Here is a tiny trained network, its code and every weight. The questions are about switching its units off for an input and a target symbol, where a switched-off unit gives its printed mean instead of its output.

import numpy as np


def w(rows, s, z=0):
    codes = np.array(rows[::2]) - 128.0
    scale = np.full(codes.shape[1], s)
    scale[-1] = z or s
    return codes * scale


def norm(h):
    return h / np.sqrt((h * h).mean(-1, keepdims=True) + 1e-5)


def f(y):
    return y / 2 * (1 + np.tanh(0.7978845608 * (y + 0.044715 * y**3)))


def softmax(a):
    e = np.exp(a - a.max(-1, keepdims=True))
    return e / e.sum(-1, keepdims=True)


def log_softmax(a):
    a = a - a.max(-1, keepdims=True)
    return a - np.log(np.exp(a).sum(-1, keepdims=True))


def net(x, mask):
    ids = ['ΛΞΣΦΩαβεζηθμπψ'.index(c) for c in x.split()]
    T = len(ids)
    res = E[ids] + P[:T]
    r = norm(res)
    for j in range(2):
        rows = slice(2 * j, 2 * j + 2)
        q, k, v = (r @ M[0][rows].T for M in (Q, K, V))
        z = softmax(np.where(np.tri(T) > 0, q @ k.T / 2**0.5, -1e9)) @ v
        o = O[0][rows]
        res = res + np.where(mask[j], z, o[:, -1]) @ o[:, :-1]
    y = f(norm(res) @ A[0][:, :-1].T + A[0][:, -1])
    res = res + np.where(mask[2:10], y, B[0][:, -1]) @ B[0][:, :-1]
    return log_softmax(norm(res)[-1] @ U[:, :-1].T + U[:, -1])


Q, K, V, O, A, B = {}, {}, {}, {}, {}, {}
E = w([
[92,81,91,101],'Λ',
[156,5,151,126],'Ξ',
[112,93,53,126],'Σ',
[146,216,144,140],'Φ',
[17,93,148,103],'Ω',
[119,119,79,138],'α',
[174,145,167,128],'β',
[137,131,98,96],'ε',
[126,122,92,160],'ζ',
[93,138,185,113],'η',
[133,163,165,146],'θ',
[96,144,156,126],'μ',
[111,117,120,162],'π',
[107,83,98,86],'ψ',
],0.023)
P = w([
[92,133,59,153],'0',
[150,148,100,175],'1',
[135,146,124,172],'2',
[122,146,156,162],'3',
[118,85,103,102],'4',
[104,125,161,120],'5',
[96,111,160,93],'6',
[97,231,254,182],'7',
[106,132,186,108],'8',
[102,60,109,32],'9',
],0.0055)
Q[0] = w([
[169,130,163,92],'H1',
[101,180,27,169],'H1',
[54,67,92,255],'H2',
[136,70,220,97],'H2',
],0.0085)
K[0] = w([
[173,69,189,204],'H1',
[166,245,66,23],'H1',
[57,79,200,253],'H2',
[127,225,196,81],'H2',
],0.0058)
V[0] = w([
[91,1,146,188],'H1',
[90,182,106,142],'H1',
[103,112,185,204],'H2',
[71,154,106,107],'H2',
],0.0094)
O[0] = w([
[89,101,129,223,190],'H1',
[18,233,66,120,33],'H1',
[135,217,72,241,1],'H2',
[149,118,148,2,91],'H2',
],0.0096,0.0013)
A[0] = w([
[98,217,65,195,180],'N1',
[127,155,134,254,126],'N2',
[139,100,195,150,197],'N3',
[108,153,35,198,77],'N4',
[36,186,123,221,5],'N5',
[102,135,237,41,130],'N6',
[120,182,219,173,155],'N7',
[118,124,94,164,96],'N8',
],0.009,0.0024)
B[0] = w([
[144,91,76,71,201],'N1',
[76,97,74,156,223],'N2',
[169,242,123,254,208],'N3',
[131,90,107,150,169],'N4',
[161,180,112,187,184],'N5',
[157,115,223,164,255],'N6',
[113,81,161,33,218],'N7',
[70,115,66,87,129],'N8',
],0.0068,0.0045)
U = w([
[97,94,99,144,84],'Λ',
[131,35,126,231,144],'Ξ',
[110,78,118,120,1],'Σ',
[130,182,107,104,173],'Φ',
[47,124,160,150,169],'Ω',
[92,85,110,120,50],'α',
[248,151,126,150,141],'β',
[134,90,171,72,143],'ε',
[121,132,117,153,57],'ζ',
[48,190,158,120,46],'η',
[82,169,119,132,64],'θ',
[107,174,95,105,98],'μ',
[106,147,74,201,205],'π',
[159,72,150,55,107],'ψ',
],0.011,0.0041)

Each question gives the input, a string of symbols that net reads in full, and the target symbol t.
The units are the heads (2 rows each of Q, K, V and O) and the neurons (one row each of A and B). Each row of codes is followed by its name. A weight is (code - 128) times the scale printed after its matrix; where a second scale follows, it is the last column's (O, A, B and U).
mask holds one flag per unit, heads first, then neurons. A switched-off unit (its flag False) gives its mean, the last column of its rows in O or B, instead of its output. The means were averaged over made-up inputs and are rounded, as every weight is.
A unit's drop is (log p(t) with every unit on - log p(t) with that unit switched off) / (log p(t) with every unit on - log p(t) with every unit switched off).
unit that matters most: the unit with the biggest drop
which heads matter: for each layer, one digit per head in row order, 1 if its drop is at least 0.15 and else 0, layers parted by /
drop when u is switched off: that unit's drop, to one decimal
input Ξ β Λ β β η Σ α β θ, target Ξ: which heads matter => 11
input Σ Ξ β β, target Ξ: which heads matter => 11
input η Ξ π β α β α η θ, target π: unit that matters most => H2
input β Σ Λ β Ξ ψ, target Ξ: which heads matter => 11
input π β β β β α η π, target π: which heads matter => 01
input ψ Ξ θ π μ, target π: which heads matter => 01
input β ψ Ξ Ξ β ε ψ, target Ξ: which heads matter => 10
input α μ π π β β η Λ α β, target π: which heads matter => 11
input Ξ Ξ θ, target Ξ: which heads matter => 10
input β β π β η μ, target π: which heads matter => 01
input β Ξ β Ξ β Λ, target Ξ: which heads matter => 11
input Φ θ Ξ π β θ, target π: drop when H1 is switched off => 0.0
input β ζ Ξ μ β, target Ξ: drop when N2 is switched off => 0.1
input β η θ π β, target π: drop when H2 is switched off => 0.7
